Here is a tiny trained network, its code and every weight. The questions are about switching its units off for an input and a class, where a switched-off unit gives its printed mean instead of its output.

import numpy as np


def w(rows, s, z=0):
    codes = np.array(rows[::2]) - 128.0
    scale = np.full(codes.shape[1], s)
    scale[-1] = z or s
    return codes * scale


def f(y):
    return y / 2 * (1 + np.tanh(0.7978845608 * (y + 0.044715 * y**3)))


def log_softmax(a):
    a = a - a.max(-1, keepdims=True)
    return a - np.log(np.exp(a).sum(-1, keepdims=True))


def net(x, mask):
    res = np.array(x, float).reshape(1, 4) / 4 @ E
    y = f(res @ A[0][:, :-1].T + A[0][:, -1])
    res = res + np.where(mask, y, B[0][:, -1]) @ B[0][:, :-1]
    return log_softmax(res[-1] @ U[:, :-1].T + U[:, -1])


A, B = {}, {}
E = w([
[31,117,109,191,104,44,152,39,116,109,234],'x0',
[109,39,25,151,73,242,114,180,100,30,103],'x1',
[154,85,100,191,88,99,65,254,178,225,150],'x2',
[220,97,100,90,34,99,51,2,64,174,158],'x3',
],0.0065)
A[0] = w([
[205,132,156,51,123,176,117,181,110,128,55,85],'N1',
[198,149,108,46,154,166,104,153,174,129,53,65],'N2',
[94,98,71,177,100,129,152,130,79,83,174,68],'N3',
[194,85,154,109,93,131,79,85,77,144,182,151],'N4',
[128,6,67,132,79,205,115,129,102,50,159,74],'N5',
[64,179,166,162,185,158,116,180,193,99,128,151],'N6',
[114,74,85,247,95,79,97,182,174,208,192,37],'N7',
[186,139,128,96,74,111,54,90,75,106,148,146],'N8',
[99,127,167,78,163,148,164,62,48,51,81,37],'N9',
[50,85,103,158,127,50,153,85,111,98,185,15],'N10',
[198,127,103,62,77,142,91,82,97,170,115,166],'N11',
[124,168,147,80,182,145,141,78,48,55,118,56],'N12',
[68,123,101,151,94,82,154,134,106,126,213,83],'N13',
[122,133,176,62,143,130,134,54,131,27,109,41],'N14',
[111,72,80,109,102,189,110,150,100,97,77,120],'N15',
[130,187,117,78,158,150,193,81,83,94,128,9],'N16',
[150,146,102,96,63,106,84,94,114,131,153,86],'N17',
[73,138,137,128,142,124,180,167,147,124,101,78],'N18',
[100,84,75,152,85,171,101,146,97,75,100,80],'N19',
[176,140,99,145,92,149,67,63,113,154,150,126],'N20',
[159,102,124,175,90,126,66,198,197,202,123,37],'N21',
[177,119,79,88,91,102,105,87,77,163,142,149],'N22',
[62,149,177,165,184,138,189,168,123,72,92,162],'N23',
[76,132,104,223,101,98,138,70,148,110,185,88],'N24',
[51,151,128,142,186,125,190,168,220,76,102,152],'N25',
[130,102,63,153,71,166,149,164,70,64,119,92],'N26',
[245,121,160,59,159,157,134,161,117,117,34,109],'N27',
[151,186,206,101,178,83,149,91,140,253,142,81],'N28',
[134,179,200,119,150,102,141,103,135,196,138,71],'N29',
[156,75,124,82,61,92,123,89,51,153,109,145],'N30',
[164,177,194,107,188,66,127,110,161,182,171,69],'N31',
[70,117,136,171,182,115,178,195,210,124,117,192],'N32',
[86,144,161,78,134,146,156,48,123,52,61,33],'N33',
[46,90,124,167,109,97,149,87,112,99,230,47],'N34',
],0.0067,0.0014)
B[0] = w([
[58,179,132,69,132,189,182,68,138,175,173,211],'N1',
[76,187,150,93,146,178,177,69,153,178,185,198],'N2',
[101,195,163,66,186,108,131,153,97,152,186,191],'N3',
[173,93,63,183,156,117,163,112,162,69,108,220],'N4',
[127,176,148,131,160,76,88,196,77,71,151,254],'N5',
[206,85,94,182,153,100,179,114,173,102,125,195],'N6',
[164,99,207,121,39,138,56,125,142,195,64,232],'N7',
[183,89,86,188,168,116,172,100,162,64,116,216],'N8',
[170,79,175,113,30,145,74,177,135,181,58,215],'N9',
[81,165,128,71,131,193,157,65,128,179,185,216],'N10',
[134,113,63,183,126,133,170,86,161,109,118,227],'N11',
[152,63,141,109,39,117,74,167,138,154,80,201],'N12',
[82,172,151,89,115,167,138,92,159,198,138,194],'N13',
[139,71,175,108,77,156,95,147,107,152,49,199],'N14',
[88,202,142,98,158,83,91,148,88,104,145,203],'N15',
[145,107,177,125,66,122,82,152,126,141,63,181],'N16',
[96,130,91,176,145,121,147,100,157,107,137,187],'N17',
[141,114,119,166,124,116,167,127,147,110,138,159],'N18',
[118,159,164,121,184,61,76,174,69,78,158,203],'N19',
[148,87,53,148,149,118,166,107,142,86,128,205],'N20',
[159,79,221,107,3,147,82,143,153,202,65,211],'N21',
[156,80,91,178,159,120,169,118,146,114,130,213],'N22',
[163,72,68,182,133,106,163,106,181,101,124,214],'N23',
[82,144,127,84,133,189,147,75,135,188,156,214],'N24',
[152,95,49,182,154,131,160,106,162,64,119,222],'N25',
[116,172,147,87,195,67,77,211,63,58,162,208],'N26',
[63,194,128,59,135,216,211,38,156,182,197,223],'N27',
[120,165,150,104,195,60,96,221,54,53,168,236],'N28',
[157,170,155,110,166,54,103,194,103,89,182,189],'N29',
[181,95,82,185,150,118,183,85,184,78,107,212],'N30',
[105,176,141,118,180,51,66,222,71,62,150,210],'N31',
[158,92,108,198,103,92,157,68,163,101,130,207],'N32',
[167,73,159,113,74,139,85,181,126,177,46,204],'N33',
[70,181,164,90,148,189,196,77,156,210,180,227],'N34',
],0.006,0.0066)
U = w([
[176,58,49,255,171,113,204,102,205,52,139,253],'0',
[120,227,157,101,214,53,45,217,17,56,184,65],'1',
[72,227,145,55,144,223,190,61,161,229,197,188],'2',
[169,34,198,122,3,141,22,169,143,206,56,27],'3',
],0.0079,0.00053)

Each question gives the input, the list of numbers given to net, and the class t.
The units are the neurons (one row each of A and B). Each row of codes is followed by its name. A weight is (code - 128) times the scale printed after its matrix; where a second scale follows, it is the last column's (A, B and U).
mask holds one flag per neuron, in row order. A switched-off neuron (its flag False) gives its mean, the last column of its row in B, instead of its output. The means were averaged over made-up inputs and are rounded, as every weight is.
A unit's drop is (log p(t) with every unit on - log p(t) with that unit switched off) / (log p(t) with every unit on - log p(t) with every unit switched off).
The circuit of an input: a set's keep is (log p(t) with only the set's units on - log p(t) with every unit switched off) / (log p(t) with every unit on - log p(t) with every unit switched off). Starting from the 12 units with the biggest drops (on a tie, the unit counted first), units are removed one at a time, each time the one whose removal leaves the highest keep (on an exact tie, the one counted first), for as long as the keep stays at least 0.8.
units of the circuit, in order: the units of the circuit, biggest drop first
top k neurons: the k neurons with the biggest drops, biggest first
drop when u is switched off: that unit's drop, to one decimal
input [2,4,5,-2], class 3: units of the circuit, in order : N7
input [8,6,-7,-7], class 2: top 4 neurons : N34, N10, N3, N24
input [-6,6,6,3], class 1: top 4 neurons : N5, N26, N19, N15
input [3,-3,2,1], class 1: units of the circuit, in order : N27, N23
input [-4,-3,3,0], class 2: top 4 neurons : N5, N26, N27, N19
input [1,-7,-7,1], class 1: top 3 neurons : N28, N31, N29
input [-8,3,1,7], class 2: top 2 neurons : N27, N1
input [-5,4,-3,-4], class 2: top 2 neurons : N27, N1
input [7,-2,3,-6], class 2: top 4 neurons : N34, N10, N13, N24
input [-4,-2,6,-5], class 3: top 2 neurons : N21, N7
input [7,7,-3,2], class 1: top 3 neurons : N5, N26, N19
input [-5,-5,-5,5], class 0: top 2 neurons : N11, N8
input [4,6,6,1], class 1: top 2 neurons : N5, N26
input [5,3,7,-3], class 3: units of the circuit, in order : N7
input [-3,2,-7,5], class 3: drop when N9 is switched off : 0.2
input [7,-6,-8,-4], class 3: drop when N9 is switched off : 0.3
input [-8,5,3,-2], class 2: drop when N27 is switched off : 0.1
